Here is a tiny trained network, its code and every weight. The questions are about switching its units off for an input and a class, where a switched-off unit gives its printed mean instead of its output.

import numpy as np


def w(rows, s, z=0):
    codes = np.array(rows[::2]) - 128.0
    scale = np.full(codes.shape[1], s)
    scale[-1] = z or s
    return codes * scale


def f(y):
    return np.maximum(y, 0)


def log_softmax(a):
    a = a - a.max(-1, keepdims=True)
    return a - np.log(np.exp(a).sum(-1, keepdims=True))


def net(x, mask):
    res = np.array(x, float).reshape(1, 3) / 4 @ E
    y = f(res @ A[0][:, :-1].T + A[0][:, -1])
    res = res + np.where(mask, y, B[0][:, -1]) @ B[0][:, :-1]
    return log_softmax(res[-1] @ U[:, :-1].T + U[:, -1])


A, B = {}, {}
E = w([
[119,44,47],'x0',
[12,161,119],'x1',
[125,119,135],'x2',
],0.011)
A[0] = w([
[176,143,103,255],'neuron 0',
[133,217,224,39],'neuron 1',
[36,158,154,31],'neuron 2',
[202,115,132,58],'neuron 3',
[195,122,90,213],'neuron 4',
[59,126,135,61],'neuron 5',
[237,108,171,63],'neuron 6',
[44,163,128,33],'neuron 7',
[131,57,2,111],'neuron 8',
[172,190,240,54],'neuron 9',
],0.012,0.0081)
B[0] = w([
[9,125,162,251],'neuron 0',
[171,171,123,207],'neuron 1',
[146,160,87,183],'neuron 2',
[130,117,33,172],'neuron 3',
[80,155,131,241],'neuron 4',
[113,117,59,162],'neuron 5',
[118,134,33,211],'neuron 6',
[135,149,83,177],'neuron 7',
[211,250,187,254],'neuron 8',
[169,224,145,214],'neuron 9',
],0.012,0.0084)
U = w([
[61,128,149,254],'0',
[111,116,2,34],'1',
[235,139,204,59],'2',
[25,40,253,158],'3',
],0.0094,0.0067)

Each question gives the input, the list of numbers given to net, and the class t.
The units are the neurons (one row each of A and B). Each row of codes is followed by its name. A weight is (code - 128) times the scale printed after its matrix; where a second scale follows, it is the last column's (A, B and U).
mask holds one flag per neuron, in row order. A switched-off neuron (its flag False) gives its mean, the last column of its row in B, instead of its output. The means were averaged over made-up inputs and are rounded, as every weight is.
A unit's drop is (log p(t) with every unit on - log p(t) with that unit switched off) / (log p(t) with every unit on - log p(t) with every unit switched off).
The circuit of an input: a set's keep is (log p(t) with only the set's units on - log p(t) with every unit switched off) / (log p(t) with every unit on - log p(t) with every unit switched off). Starting from all 10 units, units are removed one at a time, each time the one whose removal leaves the highest keep (on an exact tie, the one counted first), for as long as the keep stays at least 0.8.
units of the circuit, in order: the units of the circuit, biggest drop first
k most important neurons: the k neurons with the biggest drops, biggest first
drop when u is switched off: that unit's drop, to one decimal
input [6,-4,-6], class 0: most important neuron -> (neuron 0)
input [-2,2,-1], class 3: units of the circuit, in order -> (neuron 8; neuron 6; neuron 9; neuron 3)
input [7,-6,2], class 2: 3 most important neurons -> (neuron 8; neuron 5; neuron 7)
input [-7,-6,7], class 0: 3 most important neurons -> (neuron 8; neuron 0; neuron 6)
input [-1,5,-4], class 1: units of the circuit, in order -> (neuron 0; neuron 8)
input [-5,-6,7], class 0: 2 most important neurons -> (neuron 0; neuron 8)
input [-7,4,1], class 2: units of the circuit, in order -> (neuron 1; neuron 9)
input [1,-8,2], class 1: 2 most important neurons -> (neuron 6; neuron 3)
input [1,6,1], class 1: units of the circuit, in order -> (neuron 0; neuron 5)
input [8,-7,-7], class 2: 3 most important neurons -> (neuron 8; neuron 5; neuron 7)
input [-4,-4,3], class 1: 3 most important neurons -> (neuron 6; neuron 8; neuron 3)
input [4,-1,0], class 2: 2 most important neurons -> (neuron 8; neuron 6)
input [-2,-1,-3], class 3: 2 most important neurons -> (neuron 8; neuron 6)
input [7,0,-6], class 2: units of the circuit, in order -> (neuron 8)
input [-4,5,-1], class 1: 4 most important neurons -> (neuron 8; neuron 0; neuron 2; neuron 7)
input [-5,-5,-1], class 1: 2 most important neurons -> (neuron 6; neuron 8)
input [-7,-7,-5], class 1: 3 most important neurons -> (neuron 6; neuron 8; neuron 3)
input [3,-8,3], class 1: drop when neuron 3 is switched off -> 0.4
input [-2,-7,4], class 1: drop when neuron 6 is switched off -> 0.5
input [8,3,-6], class 2: drop when neuron 8 is switched off -> 0.8
